Below are the code and all the weights of a small trained network. Each question names an input and a target symbol and asks about switching units off, where a switched-off unit gives its printed mean instead of its output.

import numpy as np


def w(rows, s, z=0):
    codes = np.array(rows[::2]) - 128.0
    scale = np.full(codes.shape[1], s)
    scale[-1] = z or s
    return codes * scale


def norm(h):
    return h / np.sqrt((h * h).mean(-1, keepdims=True) + 1e-5)


def f(y):
    return np.maximum(y, 0)


def softmax(a):
    e = np.exp(a - a.max(-1, keepdims=True))
    return e / e.sum(-1, keepdims=True)


def log_softmax(a):
    a = a - a.max(-1, keepdims=True)
    return a - np.log(np.exp(a).sum(-1, keepdims=True))


def net(x, mask):
    ids = ['αγεζθλμσφψω'.index(c) for c in x.split()]
    T = len(ids)
    res = E[ids] + P[:T]
    r = norm(res)
    for j in range(2):
        rows = slice(3 * j, 3 * j + 3)
        q, k, v = (r @ M[0][rows].T for M in (Q, K, V))
        z = softmax(np.where(np.tri(T) > 0, q @ k.T / 3**0.5, -1e9)) @ v
        o = O[0][rows]
        res = res + np.where(mask[j], z, o[:, -1]) @ o[:, :-1]
    y = f(norm(res) @ A[0][:, :-1].T + A[0][:, -1])
    res = res + np.where(mask[2:6], y, B[0][:, -1]) @ B[0][:, :-1]
    return log_softmax(norm(res)[-1] @ U[:, :-1].T + U[:, -1])


Q, K, V, O, A, B = {}, {}, {}, {}, {}, {}
E = w([
[153,86,156,125,160],'α',
[138,137,163,130,201],'γ',
[149,78,97,105,137],'ε',
[65,171,165,147,48],'ζ',
[154,203,195,129,121],'θ',
[108,192,189,97,4],'λ',
[62,179,62,102,196],'μ',
[102,144,131,165,111],'σ',
[130,77,112,158,101],'φ',
[149,69,149,108,202],'ψ',
[110,202,133,140,78],'ω',
],0.024)
P = w([
[143,149,105,115,145],'0',
[88,89,209,197,82],'1',
[105,115,253,150,119],'2',
[118,139,230,135,132],'3',
[112,105,147,95,125],'4',
[149,106,115,95,118],'5',
[187,118,130,210,177],'6',
[129,97,138,104,127],'7',
[117,114,162,99,80],'8',
],0.012)
Q[0] = w([
[98,128,208,210,76],'head 1',
[184,189,67,127,92],'head 1',
[241,2,137,178,48],'head 1',
[68,189,136,99,126],'head 2',
[73,151,88,95,211],'head 2',
[152,136,15,124,55],'head 2',
],0.0077)
K[0] = w([
[208,159,56,89,148],'head 1',
[99,52,192,163,168],'head 1',
[190,133,214,104,84],'head 1',
[172,90,107,178,119],'head 2',
[1,114,155,248,124],'head 2',
[171,86,247,137,105],'head 2',
],0.0068)
V[0] = w([
[62,245,3,104,143],'head 1',
[228,115,78,37,252],'head 1',
[43,76,74,250,212],'head 1',
[250,160,83,49,63],'head 2',
[63,207,161,194,242],'head 2',
[131,181,242,158,213],'head 2',
],0.011)
O[0] = w([
[110,247,48,77,208,2],'head 1',
[98,133,212,18,216,63],'head 1',
[114,55,54,41,40,78],'head 1',
[89,189,220,187,174,64],'head 2',
[236,96,133,76,64,179],'head 2',
[236,186,127,72,73,250],'head 2',
],0.012,0.0068)
A[0] = w([
[42,242,122,128,132,2],'neuron 1',
[26,254,66,193,231,146],'neuron 2',
[166,14,143,201,139,21],'neuron 3',
[94,58,219,71,32,203],'neuron 4',
],0.0079,0.0073)
B[0] = w([
[87,127,162,181,242,130],'neuron 1',
[138,150,77,1,168,148],'neuron 2',
[177,156,114,165,63,156],'neuron 3',
[166,99,70,200,53,249],'neuron 4',
],0.0095,0.011)
U = w([
[162,22,247,133,107,125],'α',
[196,114,148,62,119,113],'γ',
[49,65,165,173,210,255],'ε',
[107,187,36,217,69,80],'ζ',
[212,232,236,158,119,72],'θ',
[86,229,151,240,132,176],'λ',
[97,128,1,76,150,176],'μ',
[151,133,5,158,73,13],'σ',
[26,11,86,231,121,191],'φ',
[142,45,172,110,150,107],'ψ',
[129,235,73,183,151,183],'ω',
],0.008,0.0056)

Each question gives the input, a string of symbols that net reads in full, and the target symbol t.
The units are the heads (3 rows each of Q, K, V and O) and the neurons (one row each of A and B). Each row of codes is followed by its name. A weight is (code - 128) times the scale printed after its matrix; where a second scale follows, it is the last column's (O, A, B and U).
mask holds one flag per unit, heads first, then neurons. A switched-off unit (its flag False) gives its mean, the last column of its rows in O or B, instead of its output. The means were averaged over made-up inputs and are rounded, as every weight is.
A unit's drop is (log p(t) with every unit on - log p(t) with that unit switched off) / (log p(t) with every unit on - log p(t) with every unit switched off).
The circuit of an input: a set's keep is (log p(t) with only the set's units on - log p(t) with every unit switched off) / (log p(t) with every unit on - log p(t) with every unit switched off). Starting from all 6 units, units are removed one at a time, each time the one whose removal leaves the highest keep (on an exact tie, the one counted first), for as long as the keep stays at least 0.8.
units of the circuit, in order: the units of the circuit, biggest drop first
most important unit: the unit with the biggest drop
which heads matter: for each layer, one digit per head in row order, 1 if its drop is at least 0.15 and else 0, layers parted by /
drop of u: that unit's drop, to one decimal
input φ σ ζ θ, target φ: units of the circuit, in order => (head 2; head 1)
input γ ψ σ, target γ: units of the circuit, in order => (head 2; head 1)
input ε θ θ φ ψ φ γ ζ σ, target φ: which heads matter => 01
input λ α α φ, target λ: units of the circuit, in order => (head 1; head 2)
input ε γ φ, target ε: units of the circuit, in order => (head 2; head 1)
input ε σ ε, target ε: which heads matter => 01
input λ ζ λ, target λ: which heads matter => 11
input θ θ θ α θ γ, target θ: units of the circuit, in order => (head 1; head 2)
input θ ζ γ φ, target θ: most important unit => head 1
input α ε μ γ, target γ: which heads matter => 10
input λ α ε, target λ: which heads matter => 11
input ω φ γ σ, target ω: which heads matter => 10
input φ φ α α, target φ: which heads matter => 01
input λ λ λ θ, target λ: which heads matter => 11
input θ θ γ σ, target θ: most important unit => head 1
input α α α ε φ θ, target α: which heads matter => 10
input ε γ φ α, target ε: which heads matter => 01
input ε φ φ φ φ, target φ: drop of head 2 => 0.7
input ω α α, target ω: drop of head 1 => 0.9
input λ α θ, target λ: drop of neuron 4 => 0.0
input φ ω λ ε, target φ: units of the circuit, in order => (head 2)
